Below are the code and all the weights of a small trained network. Each question names an input and a class and asks about switching units off, where a switched-off unit gives its printed mean instead of its output.

import numpy as np


def w(rows, s, z=0):
    codes = np.array(rows[::2]) - 128.0
    scale = np.full(codes.shape[1], s)
    scale[-1] = z or s
    return codes * scale


def f(y):
    return np.maximum(y, 0)


def log_softmax(a):
    a = a - a.max(-1, keepdims=True)
    return a - np.log(np.exp(a).sum(-1, keepdims=True))


def net(x, mask):
    res = np.array(x, float).reshape(1, 4) / 4 @ E
    y = f(res @ A[0][:, :-1].T + A[0][:, -1])
    res = res + np.where(mask, y, B[0][:, -1]) @ B[0][:, :-1]
    return log_softmax(res[-1] @ U[:, :-1].T + U[:, -1])


A, B = {}, {}
E = w([
[96,149,61,23,197,151,83],'x0',
[94,91,113,84,5,162,89],'x1',
[145,96,169,133,171,131,85],'x2',
[126,154,113,112,92,86,149],'x3',
],0.018)
A[0] = w([
[108,163,92,92,39,167,164,133],'N1',
[62,101,152,32,150,180,40,190],'N2',
[203,74,255,194,114,130,146,179],'N3',
[147,244,73,173,150,121,133,253],'N4',
[139,72,184,209,92,135,114,139],'N5',
[76,156,78,89,71,176,121,147],'N6',
],0.0097,0.0059)
B[0] = w([
[102,38,170,126,125,67,110,205],'N1',
[142,181,19,114,128,201,82,250],'N2',
[191,191,154,224,108,147,90,243],'N3',
[74,140,182,81,179,86,143,206],'N4',
[199,125,124,229,17,143,101,204],'N5',
[74,10,171,31,60,101,11,213],'N6',
],0.011,0.018)
U = w([
[205,135,161,181,52,157,120,228],'0',
[94,6,134,81,78,127,111,71],'1',
[112,176,36,80,147,200,116,3],'2',
[129,177,174,121,216,83,173,132],'3',
],0.011,0.0027)

Each question gives the input, the list of numbers given to net, and the class t.
The units are the neurons (one row each of A and B). Each row of codes is followed by its name. A weight is (code - 128) times the scale printed after its matrix; where a second scale follows, it is the last column's (A, B and U).
mask holds one flag per neuron, in row order. A switched-off neuron (its flag False) gives its mean, the last column of its row in B, instead of its output. The means were averaged over made-up inputs and are rounded, as every weight is.
A unit's drop is (log p(t) with every unit on - log p(t) with that unit switched off) / (log p(t) with every unit on - log p(t) with every unit switched off).
The circuit of an input: a set's keep is (log p(t) with only the set's units on - log p(t) with every unit switched off) / (log p(t) with every unit on - log p(t) with every unit switched off). Starting from all 6 units, units are removed one at a time, each time the one whose removal leaves the highest keep (on an exact tie, the one counted first), for as long as the keep stays at least 0.8.
units of the circuit, in order: the units of the circuit, biggest drop first
k most important neurons: the k neurons with the biggest drops, biggest first
drop of u: that unit's drop, to one decimal
input [6,3,4,5], class 2: units of the circuit, in order : [N2]
input [2,-3,6,4], class 3: units of the circuit, in order : [N6; N5]
input [1,0,-3,-7], class 2: units of the circuit, in order : [N1; N5]
input [2,-3,8,0], class 2: units of the circuit, in order : [N5; N1]
input [-1,-4,1,0], class 3: units of the circuit, in order : [N5; N6]
input [3,2,-1,-3], class 2: 2 most important neurons : [N2; N1]
input [4,1,-7,-8], class 1: 3 most important neurons : [N6; N3; N1]
input [2,-1,-4,-7], class 2: 2 most important neurons : [N1; N6]
input [1,1,7,3], class 2: drop of N6 : 0.1
input [7,8,8,-4], class 2: drop of N2 : 3.0
input [4,-1,-3,2], class 1: drop of N3 : 0.6
